Each row has a name. Each question is about the rows just above it.

[135  97  96 116  98 100 139  92  99 135 151  98  62  86 142 129]  vor
[148 139 108  99 151  99 139 176 155 130  97 166 149 178 128 129]  puval
[131 176 106 100  98 100 139  99  99 141 151 175  72  96 132 100]  savo
[ 90 139 106 156  98 100 139  88  99 117 151 100  72  81 145 129]  bigu
[115 169 106 118  98 100 139  92  99 130 151 154  72  86 141 129]  zod
[201 139 106 157  98 100 139  87  99 117 151  89  72  86 145 129]  mese
[ 78 139 106 156  98 100 139  92  99 117 151 100  78  86 145 129]  Loviv
[160 139 106 156  98 100 139  92  99 117 151 100  72  86 145 129]  pava
[101 139 106 156  98 100 139  92  99 117 151 100  72  86 145 129]  temo
[100  64 155 156 125  98 139 116 112 117 139  88 180 120 145 129]  ges
[148 201  97 100  98 100 139  92  99 144 151 179  72  86 133  89]  rimav
The row with [131 176 106 100  98 100 139  99  99 141 151 175  72  96 132 100] is  savo
Where do [148 139 108  99 151  99 139 176 155 130  97 166 149 178 128 129] appear?  puval
Whose row is [115 169 106 118  98 100 139  92  99 130 151 154  72  86 141 129]?  zod
Whose row is [201 139 106 157  98 100 139  87  99 117 151  89  72  86 145 129]?  mese

[124 128 119 130 134 125 128 112 131 139 119 119 125 126 128] : bigu
[127 120 159 132 145  77 125 146 118 121 139 141 113 111 130] : vor
[109  99 140  99 154 101  93 137 156  66 163 205 182  93  96] : savo
[ 99 118  59 118 146 164 108  46 135 143 102 132 174 118 131] : mese
[129 124 137 121 130 122 124 140 130 111 136 142 136 123 132] : ges
[113 104 131 105 150 102 119 140 153  74 159 194 120  98 103] : lef
[131 123 134 110 120 147 117 152 121  90 147 158 156 127 118] : Loviv
[130 125 135 118 126 132 122 143 127 106 139 146 142 130 122] : pava
The one value in Loviv and savo:  [156]
The row with [127 120 159 132 145  77 125 146 118 121 139 141 113 111 130] is  vor
Shared by savo and mese:  [99]

[114 138 136 135 141 131 127 134 138 121 129 135 116 127 138 149 133 108
 147 122 116 124 121 124 122 117 125 142 138 123 128 137 142 139 144 167
 142 132 132 128 129 157 145 124 108] -> temo
[112 147 152 138 162 135 133  91 155 130  66 120 132 191 117 138 167  92
 147 129 121 116 155 198 164 147 102 155 119 131 129 128 157 173 167 119
 128 129 123  82 111 154 135 112 108] -> ges
[121 150 144 136 140 143 139 134 104 114 114 149 136 159 135  93 142 108
 148 116 132 107 126 117 113 123 123 148 138 134 115 113 131 163 129 128
 134 147 123 127 155 160 149 124 136] -> puval
[125 128 134 154 140 128 136 133 133 112 122 141 128 133 127 162 148  96
 149 127 124 128 120 153 132 118 114 143 129 121 122 133 125 148 149 134
 142 125 129 139 140 147 146 126 115] -> rimav
[128 152 109 184 151 156 171  92 115 131  88 129 188 150 114 123 173  77
 172  99 155 137 126 179 158 120  64 188 102 175  61 135  78 158 145 134
  55 101 102 121 145  95 121  98  88] -> bigu
[149 132 169 126 172 137  55 153 144 158 125 168 123 169 176  75  70 110
 176 118  93 108  76  72  72 106 112 117 104 145 136 103 121 176 124 138
 154 168 136 132 154 159 222 157 120] -> lef
[166 130 121 138 115 145 167 145 125  98 133 136 131 136 130 127 149  81
 162 126 142 131 115 126 138  96 106 161 113 118  93 127 123 158 137 148
 154 137 125 136 137 135 132 125 130] -> pava
[144  80 119 123 107 157 148 165 153 102 155 166 115 128 141 138 120  39
 193 110 132 137  74 107 143  56  90 153  41 127  84  94 103 150 141 187
 188 142 136 153 140 105 177 164 138] -> Loviv
[143 170 133 148 131 147 155 134 105 119 129 132 146 138 129 130 165 100
 168 140 146 118 125 114 120 133 106 163 116 115 118 149 118 138 125 141
 125 128 135 132 135 136 101  95 115] -> vor
[131 102 116 176 144 105 121 144 154 106 126 116 113 121 130 201 128  95
 146 115 103 151  91 162 138  70  96 107 130 124 124 172 119 167 155 151
 162 128 107 175 139 158 158 143  88] -> zod
The row with [128 152 109 184 151 156 171  92 115 131  88 129 188 150 114 123 173  77
 172  99 155 137 126 179 158 120  64 188 102 175  61 135  78 158 145 134
  55 101 102 121 145  95 121  98  88] is  bigu
Whose row is [149 132 169 126 172 137  55 153 144 158 125 168 123 169 176  75  70 110
 176 118  93 108  76  72  72 106 112 117 104 145 136 103 121 176 124 138
 154 168 136 132 154 159 222 157 120]?  lef
Whose row is [125 128 134 154 140 128 136 133 133 112 122 141 128 133 127 162 148  96
 149 127 124 128 120 153 132 118 114 143 129 121 122 133 125 148 149 134
 142 125 129 139 140 147 146 126 115]?  rimav

[ 53 139 156 110 134 157 176 139 155] : zod
[132 139 156 178 156 117 176 105 153] : Loviv
[143  65  80 123 134 157 161  94  95] : vor
[109  65  93  96 148  77 116 127 145] : rimav
[143 154  93  96 204 130 131 116 153] : ges
[109  94  80 150 175 157 176 127 120] : temo
[ 98  80 131  96 105  77 176 183 137] : lef
Which value is in both zod and lef?  [176]
Which value is in both ges and vor?  [143]

[149 129 137 104 110 123 124 127 139 115 172]  rimav
[ 93 130 128  95 122 130 174 126 150 122 121]  lef
[222 122 125 182 149 131 129 119 125 151 131]  mese
[100 134 137  64 103 129 193 110 198 121 151]  Loviv
[ 93 130 128  95 122 130 174 132 150 122 121]  vor
[194 124 126 155 137 129  95 128 132 126 125]  puval
[202 126 127 168 122 124 123 127 139 112 139]  temo
[222 125 128 170 123 125 102 125 138 120 142]  bigu
[134 127 135 128 122 124  48 129  87 130 147]  pava
The one value in vor and bigu:  [128]
The one value in temo and bigu:  [123]

[121 139 151 128 127 111 127 121 147 126 152 127 125 108 130 128  88 141
 150 143 131 143 129] -> savo
[141 129 144 117 119 139 135 134 142 144 112 125 117 115 138 126 130 125
 112 118 112 121 129] -> mese
[127 132 135 122 118 121 133 104 132 125 111 122 124 128 164 127 165 124
 181 107 126 150 133] -> temo
[133 104 145 128 150 123 133 177 137 121 133 125 128 150 118 136 154 150
 163 119 122 139 123] -> ges
[119 119 139 128  92 128 123 129 136 121 112 135 116 117  96 160 168 128
 105 111 127 130 126] -> pava
[137 129 129 138 138 119 133  91 125 127 120 117 114 133 125 124  87 132
  91 128 131 130 127] -> bigu
[138 120 135 126 136 132 120 134 132 142 117 110 106 139 141 119 163 126
 162 127 119 139 120] -> zod
[103 147 115 118 105 115 130 146 119 123 100 128 125 111 124 154  98 133
 165 124 134 107 132] -> Loviv
[141 123 134 129 146 133 126 183 103 137 157 122 130 148 124 127 129 130
 140 122 131 104 130] -> puval
[134 132 145 121 137 139 124 105 126 141 126 135 130 132 133 122 201 142
 131 151 136 125 125] -> lef
[126 124 119 128 123 103 134 162 134 132 121 128 118 128 132  91 117 119
  99 127 117 104 124] -> vor
[125 138 108 129 137 126 126 165 140 126 126 111 123 118 127 114  98 132
 113 131 131 137 127] -> rimav
Where do [119 119 139 128  92 128 123 129 136 121 112 135 116 117  96 160 168 128
 105 111 127 130 126] appear?  pava
Where do [126 124 119 128 123 103 134 162 134 132 121 128 118 128 132  91 117 119
  99 127 117 104 124] appear?  vor
Whose row is [137 129 129 138 138 119 133  91 125 127 120 117 114 133 125 124  87 132
  91 128 131 130 127]?  bigu
Where do [125 138 108 129 137 126 126 165 140 126 126 111 123 118 127 114  98 132
 113 131 131 137 127] appear?  rimav
Whose row is [138 120 135 126 136 132 120 134 132 142 117 110 106 139 141 119 163 126
 162 127 119 139 120]?  zod

[165 145 116 109 138 134  82 108 146] = Loviv
[165 107 116 109 117 134 112 120 141] = puval
[165  87 168 109 136 134 134 133 146] = temo
[181 109  82 109 105 134 113 133 107] = mese
[165 129 150 109 117 134 113  70 155] = pava
[165 107 128 113 114 134  83 133 134] = lef
[169 107  83 109 117 141 113 133 146] = ges
[180 107 116 109 142 134 113 181 146] = savo
[136 107 116 109 117 134 135 133 178] = rimav
The row with [136 107 116 109 117 134 135 133 178] is  rimav
Where do [181 109  82 109 105 134 113 133 107] appear?  mese
Whose row is [180 107 116 109 142 134 113 181 146]?  savo
Whose row is [165 107 116 109 117 134 112 120 141]?  puval

[134 118 114 138 127 135 123 137 126 137 127 117 136 114] -> ges
[ 92 102 167 136 123 131 161 166 132 134 137 208 163 127] -> rimav
[126 118 114 138 127 135 123 137 126 137 127 117 136 138] -> savo
[104 127 164  95 128 124 138 146 143 122 121 172 151 109] -> zod
[141 103  92 152 126 148 115 152 119 152 128 132 130 126] -> pava
[141 103  92 152 126 148 115 152 119 152 127 100 146 154] -> Loviv
[ 92 131 160  92 139 117 142 147 131 132 132 203 168 117] -> mese
Shared by pava and ges:  [126]
Shared by zod and pava:  [128]
Whose row is [ 92 131 160  92 139 117 142 147 131 132 132 203 168 117]?  mese

[143 189 156  70 161 187 115  63 107 102 150  70 103  95 190 104 151 183
  74  98  97 171 130 112 125 182 159 196 159 157  81  99  99 170 187  80
 179  87  93 192 132  97  98 119  73 178  60  93 126 161 150 163 168 179]  pava
[168 115  67  89  93 183 126 138  85 190 100 180  65 172  92 116  84 159
  94 187 140  66 108  85 122  70 151 182 137  80 184 167 127  77  90 144
 113  98  96 181 105  86 136 177  73 193 169 149 145  95 130 134 190  73]  rimav
[190 186 151 114 115 192 117  75 149  82  65 111 137 171 155  74 137 124
 115  91 181  82 178  69 118 164 157  72  63  88  95 162 106 171 139 129
 177 143 104 102 104 108 181 172  90  98 147  60 108 166  79 136 101 128]  mese
[137 102 176 187 148 166  84  63  95  74 183 113 109  70  96  97 184  63
 154 187 165 116 126  70 145 114 182 110 168 150  67  82  81 128  90 127
 119 103 125  66 137 101 167  98 180 139 131 166 135  72 170 127  93 149]  puval
[187  84 125  90 148 164 111 192  82 153  71 127 151  65 128 171 120  65
 178 126 194 168 195 124 151  81 147  93 132 126  75 138 137 184  72 183
  71 157 131 179 153 115 147 119  93 136 146 117  91  73 141 187 109  99]  vor
[ 93 159 131  86 179 178 157  77 172 136 103  71 101 141 183 139 157 108
 107 166  82 195 119  79 105 130 149 145 173 151  84 188 114 146 169 152
 165 193 146  72 151 151  62 169 149 149 152 153 160 164  85 161 175 109]  temo
The row with [137 102 176 187 148 166  84  63  95  74 183 113 109  70  96  97 184  63
 154 187 165 116 126  70 145 114 182 110 168 150  67  82  81 128  90 127
 119 103 125  66 137 101 167  98 180 139 131 166 135  72 170 127  93 149] is  puval
Whose row is [168 115  67  89  93 183 126 138  85 190 100 180  65 172  92 116  84 159
  94 187 140  66 108  85 122  70 151 182 137  80 184 167 127  77  90 144
 113  98  96 181 105  86 136 177  73 193 169 149 145  95 130 134 190  73]?  rimav

[143  68 171 152 126  85 221  44] -> rimav
[143  68 171 152 126  85 165 178] -> temo
[154  85 171 178 102 101 172  46] -> lef
[186  85 103 178 102 185 163  34] -> bigu
The one value in rimav and bigu:  [85]
Whose row is [143  68 171 152 126  85 165 178]?  temo
Whose row is [154  85 171 178 102 101 172  46]?  lef
Shared by bigu and rimav:  [85]

[120  74 178 114  93] : mese
[126 128 116 114 113] : ges
[134 131 126 125 129] : rimav
[ 67  74 178 223 160] : savo
[103 125  94 127 134] : pava
[120  74 178 223 160] : lef
[144 132 126 125 127] : temo
[125 120  94  86  97] : zod
[124 105 125  93  92] : vor
Which value is in both mese and ges?  [114]
Which value is in both zod and vor?  [125]
Which value is in both zod and rimav?  [125]

[101 138 119 109  58 101 190  58  50 101 128 218]  mese
[100 107 172  84  39 118 171 150 119 127 138 152]  vor
[101 138 119 109  58 101 190 139  50 101 128 218]  savo
Which row holds [101 138 119 109  58 101 190  58  50 101 128 218]?  mese
Whose row is [100 107 172  84  39 118 171 150 119 127 138 152]?  vor

[107 114 132 145 135 129] = mese
[137 149 132 134 131 130] = zod
[137 134 134 134 149 130] = puval
Which value is in both mese and zod?  [132]
The one value in zod and mese:  [132]
Where do [137 134 134 134 149 130] appear?  puval
Whose row is [107 114 132 145 135 129]?  mese

[110 137 159 109  90] -> Loviv
[156 109 110  86  91] -> savo
[ 86  90 137 109 110] -> mese
Whose row is [110 137 159 109  90]?  Loviv
The row with [ 86  90 137 109 110] is  mese
The row with [156 109 110  86  91] is  savo

[108 199 107  86 165 161 141 160 126  82 141 112 135 106 123 144 167  97
 124 173 137 142 156]  bigu
[106 153 148 139 107 151 138 104 135  81 156 133 117 106 119 129 165  90
 129 138 146 141 107]  mese
[100 151  97 144 112 154 136 101 135  82 158 143  64 104 106 134 167  90
 129 139 144 142 109]  temo
Whose row is [108 199 107  86 165 161 141 160 126  82 141 112 135 106 123 144 167  97
 124 173 137 142 156]?  bigu
Whose row is [106 153 148 139 107 151 138 104 135  81 156 133 117 106 119 129 165  90
 129 138 146 141 107]?  mese
Whose row is [100 151  97 144 112 154 136 101 135  82 158 143  64 104 106 134 167  90
 129 139 144 142 109]?  temo

[130 128 129 124 130 125 129 131 130 128 123 129 129 125 129 127 126 121
 130 133 127 114 126 119 117 140 111 126 128 125 144 125] = pava
[145 123 133  74 139 111 137 139 119 131  68 128 118 116 146 145 116  81
 156 190 123 203 114 150 125 125 127 159 149 122  93 130] = mese
[138 127 131 103 135 117 132 137 129 130  99 129 127 128 136 131 121 100
 141 158 126 166 123 141 130 123 133 142 138 126 107 130] = savo
[130 128 129 124 130 125 129 131 130 128 123 129 129 125 129 127 126 121
 130 133 128 135 127 131 130 126 131 121 129 128 123 129] = zod
[117 122 121 122 118 146 128 103  96 126 135 117 106 155 131 160 135 164
 129 150 127 158 124 138 131 123 134 139 135 127 111 129] = lef
[131 128 121 124 130 125 129 132 130 129 122 129 129 125 129 127 126 120
 131 134 128 136 127 131 130 125 131 131 129 120 122 122] = Loviv
[127 128 127 130 127 130 128 126 127 128 130 127 127 130 128 129 129 132
 127 126 128 125 128 126 127 129 126 127 127 128 130 128] = rimav
[131 128 129 124 130 125 129 132 130 129 122 129 129 125 129 126 126 120
 131 134 128 136 127 131 130 125 131 131 129 128 122 129] = puval
[115 120 120 115 116 151 128  95  83 126 131 113  98 164 135 173 136 171
 133 131 123 115 118 111  98 129  81 132 136 117 159 120] = temo
[142 125 132 129 138 114 135 139 124 131  82 129 122 116 142 138 130  89
 149 176 124 187 118 146 128 124 131 151 144 124  99 130] = ges
[144 124 132  81 138 113  68 120 122 131  75 128 120 116 144 142 117  85
 153 183 123 195 116 148 127 124 129 155 147 123  96 130] = bigu
Whose row is [142 125 132 129 138 114 135 139 124 131  82 129 122 116 142 138 130  89
 149 176 124 187 118 146 128 124 131 151 144 124  99 130]?  ges
The row with [130 128 129 124 130 125 129 131 130 128 123 129 129 125 129 127 126 121
 130 133 128 135 127 131 130 126 131 121 129 128 123 129] is  zod
Whose row is [115 120 120 115 116 151 128  95  83 126 131 113  98 164 135 173 136 171
 133 131 123 115 118 111  98 129  81 132 136 117 159 120]?  temo
Where do [130 128 129 124 130 125 129 131 130 128 123 129 129 125 129 127 126 121
 130 133 127 114 126 119 117 140 111 126 128 125 144 125] appear?  pava
Where do [145 123 133  74 139 111 137 139 119 131  68 128 118 116 146 145 116  81
 156 190 123 203 114 150 125 125 127 159 149 122  93 130] appear?  mese
The row with [127 128 127 130 127 130 128 126 127 128 130 127 127 130 128 129 129 132
 127 126 128 125 128 126 127 129 126 127 127 128 130 128] is  rimav

[136 119 145 138] = bigu
[108 176 136 115] = rimav
[ 97 120 136 128] = zod
[ 49 124 116 115] = pava
[133 114 128 119] = puval
[127 113 100 139] = Loviv
Which value is in both bigu and rimav?  [136]
Which value is in both puval and zod?  [128]
The one value in pava and rimav:  [115]
Which value is in both rimav and bigu?  [136]
The one value in puval and bigu:  [119]
Shared by bigu and zod:  [136]

[ 51  93 209 158  85 175  78 164] : mese
[ 70 144  64 193 208 205  63 176] : rimav
[160  81  60 162  77  50 167 180] : savo
[ 77 208 182  85  87 145 186 206] : puval
[ 77 210 182 111  87 145 186 206] : bigu
[109 105 136  46 111 144 155 159] : Loviv
Which value is in both rimav and puval?  [208]
Which value is in both Loviv and bigu?  [111]

[123 132 181 130 127  74] : savo
[146 124 181 210 155 100] : rimav
[161  91 182 136 192 122] : puval
[128 125 130 128 182 130] : pava
[127 131 133 125 123 127] : bigu
[123 126 130 130 127 129] : mese
Whose row is [146 124 181 210 155 100]?  rimav
Which value is in both pava and bigu?  [125]
The one value in savo and pava:  [130]
The one value in puval and pava:  [182]
Which value is in both bigu and pava?  [125]
Whose row is [128 125 130 128 182 130]?  pava
Which value is in both rimav and savo?  [181]

[ 82 118 120  76 148 164 150 196 155  73 162 133  67 139 158 127  52 151
  83 149 180 160 156] : zod
[155 155 168  76 123 110 155 145 184  82  82 115 152  66 186 155  92 150
 166  87  83  65  94] : pava
[116  94 153 156 124 104 139 110 149 162 108 146 130  92 149  94 121 116
 124 118 152  99 127] : temo
[111 124 155 171 126 125 122 103 106 130 142 140 119 162  97  98 152 106
 100 147 155 149 142] : vor
[108  90 156 152 128 109 129 121 145 158 114 151 154 135 157  91 109 119
 129 117 166 104 133] : bigu
[ 82 118 120  76 148 164 150 196 155  73 162 133  67 139 158 127  52 151
  83 149 180 160 156] is in which row?  zod
[116  94 153 156 124 104 139 110 149 162 108 146 130  92 149  94 121 116
 124 118 152  99 127] is in which row?  temo
Whose row is [111 124 155 171 126 125 122 103 106 130 142 140 119 162  97  98 152 106
 100 147 155 149 142]?  vor

[111 120 131 113 108  91 189 119]  lef
[113 118 113 107 148 128 105 121]  vor
[121 144 144 120 117 102 118 115]  ges
[113 118 113 111 148 107  99 123]  Loviv
[ 83 157 102 143 119 180 105 137]  bigu
The one value in ges and lef:  [120]
Shared by ges and Loviv:  [118]

